Below are the code and all the weights of a small trained network. Each question names an input and a target symbol and asks about switching units off, where a switched-off unit gives its printed mean instead of its output.

import numpy as np


def w(rows, s, z=0):
    codes = np.array(rows[::2]) - 128.0
    scale = np.full(codes.shape[1], s)
    scale[-1] = z or s
    return codes * scale


def norm(h):
    return h / np.sqrt((h * h).mean(-1, keepdims=True) + 1e-5)


def f(y):
    return np.maximum(y, 0)


def softmax(a):
    e = np.exp(a - a.max(-1, keepdims=True))
    return e / e.sum(-1, keepdims=True)


def log_softmax(a):
    a = a - a.max(-1, keepdims=True)
    return a - np.log(np.exp(a).sum(-1, keepdims=True))


def net(x, mask):
    ids = ['αβδεζθξπσφψ'.index(c) for c in x.split()]
    T = len(ids)
    res = E[ids] + P[:T]
    u = 0
    for l in range(2):
        q, k, v = (norm(res) @ M[l].T for M in (Q, K, V))
        z = softmax(np.where(np.tri(T) > 0, q @ k.T / 2**0.5, -1e9)) @ v
        res = res + np.where(mask[u], z, O[l][:, -1]) @ O[l][:, :-1]
        u += 1
        y = f(norm(res) @ A[l][:, :-1].T + A[l][:, -1])
        res = res + np.where(mask[u : u + 16], y, B[l][:, -1]) @ B[l][:, :-1]
        u += 16
    return log_softmax(norm(res)[-1] @ U[:, :-1].T + U[:, -1])


Q, K, V, O, A, B = {}, {}, {}, {}, {}, {}
E = w([
[185,105,168,129],'α',
[74,133,117,131],'β',
[138,102,122,90],'δ',
[74,134,124,135],'ε',
[70,125,116,119],'ζ',
[108,133,87,118],'θ',
[76,138,133,143],'ξ',
[114,137,92,118],'π',
[106,136,89,114],'σ',
[77,129,114,122],'φ',
[164,124,107,253],'ψ',
],0.011)
P = w([
[125,189,125,27],'0',
[108,151,115,92],'1',
[107,116,93,118],'2',
[100,85,90,140],'3',
[88,41,94,154],'4',
[87,3,81,175],'5',
],0.0038)
Q[0] = w([
[148,42,44,209],'0.h0',
[174,254,118,172],'0.h0',
],0.0095)
K[0] = w([
[89,9,143,174],'0.h0',
[111,142,169,52],'0.h0',
],0.014)
V[0] = w([
[231,35,190,79],'0.h0',
[126,239,209,255],'0.h0',
],0.0074)
O[0] = w([
[151,253,12,125,98],'0.h0',
[72,4,27,190,2],'0.h0',
],0.0055,0.0036)
A[0] = w([
[130,174,123,227,1],'0.n0',
[254,61,230,115,78],'0.n1',
[107,88,94,18,98],'0.n2',
[113,128,153,152,101],'0.n3',
[127,173,179,140,146],'0.n4',
[154,146,205,77,92],'0.n5',
[188,127,108,133,73],'0.n6',
[103,102,115,186,58],'0.n7',
[178,189,248,160,160],'0.n8',
[131,121,45,181,45],'0.n9',
[62,248,159,180,143],'0.n10',
[114,60,76,188,39],'0.n11',
[173,66,109,93,122],'0.n12',
[97,104,168,152,97],'0.n13',
[162,146,152,228,35],'0.n14',
[174,83,15,135,62],'0.n15',
],0.0096,0.0045)
B[0] = w([
[76,193,108,62,146],'0.n0',
[4,179,148,135,189],'0.n1',
[88,137,105,36,174],'0.n2',
[147,107,142,111,138],'0.n3',
[163,75,138,140,191],'0.n4',
[139,69,165,185,216],'0.n5',
[106,107,165,72,140],'0.n6',
[135,101,94,174,161],'0.n7',
[214,22,160,141,253],'0.n8',
[144,218,154,126,159],'0.n9',
[221,127,124,79,197],'0.n10',
[129,138,50,229,198],'0.n11',
[170,180,108,115,166],'0.n12',
[152,87,165,110,159],'0.n13',
[42,141,55,104,154],'0.n14',
[160,248,92,139,177],'0.n15',
],0.022,0.0066)
Q[1] = w([
[152,140,4,125],'1.h0',
[80,105,105,165],'1.h0',
],0.026)
K[1] = w([
[203,166,23,251],'1.h0',
[110,108,132,212],'1.h0',
],0.019)
V[1] = w([
[41,100,197,120],'1.h0',
[41,249,100,168],'1.h0',
],0.011)
O[1] = w([
[227,251,133,155,73],'1.h0',
[255,33,244,109,3],'1.h0',
],0.0067,0.0049)
A[1] = w([
[92,226,115,144,141],'1.n0',
[56,136,133,139,27],'1.n1',
[143,202,170,110,83],'1.n2',
[116,252,177,116,64],'1.n3',
[25,157,155,152,40],'1.n4',
[181,115,136,118,5],'1.n5',
[111,131,90,100,69],'1.n6',
[63,75,100,186,68],'1.n7',
[86,210,202,123,158],'1.n8',
[46,62,130,167,77],'1.n9',
[109,146,135,92,89],'1.n10',
[141,139,184,194,112],'1.n11',
[167,126,146,99,60],'1.n12',
[105,153,138,96,56],'1.n13',
[105,153,79,88,101],'1.n14',
[135,194,31,103,80],'1.n15',
],0.012,0.0031)
B[1] = w([
[218,167,148,175,187],'1.n0',
[151,156,150,70,149],'1.n1',
[113,217,111,118,149],'1.n2',
[198,250,100,159,168],'1.n3',
[168,181,149,41,172],'1.n4',
[209,121,189,133,173],'1.n5',
[112,104,97,103,152],'1.n6',
[55,129,194,135,216],'1.n7',
[164,214,135,76,178],'1.n8',
[61,145,190,165,217],'1.n9',
[148,119,90,143,140],'1.n10',
[84,87,78,121,194],'1.n11',
[123,111,158,147,165],'1.n12',
[142,139,101,158,138],'1.n13',
[113,97,77,90,173],'1.n14',
[39,74,85,58,253],'1.n15',
],0.024,0.0051)
U = w([
[176,253,119,122,204],'α',
[91,122,154,172,80],'β',
[93,85,43,9,159],'δ',
[90,124,162,151,58],'ε',
[82,162,190,96,121],'ζ',
[116,120,141,127,30],'θ',
[84,98,177,168,93],'ξ',
[249,54,137,144,254],'π',
[123,174,171,70,64],'σ',
[108,133,155,140,57],'φ',
[133,136,31,247,116],'ψ',
],0.0075,0.0031)

Each question gives the input, a string of symbols that net reads in full, and the target symbol t.
The units are the heads (2 rows each of Q, K, V and O) and the neurons (one row each of A and B). Each row of codes is followed by its name. A weight is (code - 128) times the scale printed after its matrix; where a second scale follows, it is the last column's (O, A, B and U).
mask holds one flag per unit, layer by layer, with each layer's heads first. A switched-off unit (its flag False) gives its mean, the last column of its rows in O or B, instead of its output. The means were averaged over made-up inputs and are rounded, as every weight is.
A unit's drop is (log p(t) with every unit on - log p(t) with that unit switched off) / (log p(t) with every unit on - log p(t) with every unit switched off).
The circuit of an input: a set's keep is (log p(t) with only the set's units on - log p(t) with every unit switched off) / (log p(t) with every unit on - log p(t) with every unit switched off). Starting from the 12 units with the biggest drops (on a tie, the unit counted first), units are removed one at a time, each time the one whose removal leaves the highest keep (on an exact tie, the one counted first), for as long as the keep stays at least 0.8.
circuit, biggest first: the units of the circuit, biggest drop first
most important unit: the unit with the biggest drop
top k neurons: the k neurons with the biggest drops, biggest first
top k neurons in layer l: the k neurons of layer l with the biggest drops, biggest first
drop of u: that unit's drop, to one decimal
input ψ α θ, target α: circuit, biggest first	0.n8; 1.n0
input β α β δ β, target π: circuit, biggest first	0.n1
input δ ψ δ δ δ ψ, target π: circuit, biggest first	0.h0; 0.n8
input α ψ ψ δ α, target ψ: circuit, biggest first	0.h0; 0.n11
input δ ξ β, target α: top 4 neurons in layer 0	0.n8; 0.n11; 0.n5; 0.n4
input α θ δ θ δ ξ, target π: top 3 neurons	0.n1; 0.n10; 0.n13
input α ψ α α θ, target α: top 3 neurons	0.n15; 0.n9; 0.n8
input ψ δ ψ, target π: top 4 neurons	0.n8; 0.n14; 1.n15; 0.n10
input α π δ σ ψ α, target α: top 2 neurons	0.n8; 0.n1
input α δ α ψ, target α: top 3 neurons	0.n9; 0.n8; 1.n3
input α ξ β, target α: top 2 neurons	0.n8; 0.n10
input ψ ψ ξ ψ α α, target α: top 2 neurons	0.n15; 0.n8
input δ θ α ψ, target α: top 4 neurons in layer 0	0.n9; 0.n8; 0.n15; 0.n0
input δ α β δ φ, target π: top 2 neurons in layer 0	0.n1; 0.n10
input δ δ β δ δ ψ, target δ: most important unit	1.h0
input θ ξ δ, target α: top 2 neurons in layer 0	0.n1; 0.n12
input δ δ δ ξ δ, target α: drop of 0.n5	0.0
input β δ θ, target π: drop of 0.n10	0.1
input θ ξ δ π, target π: drop of 0.h0	0.9
input δ δ δ ξ, target π: most important unit	0.n10
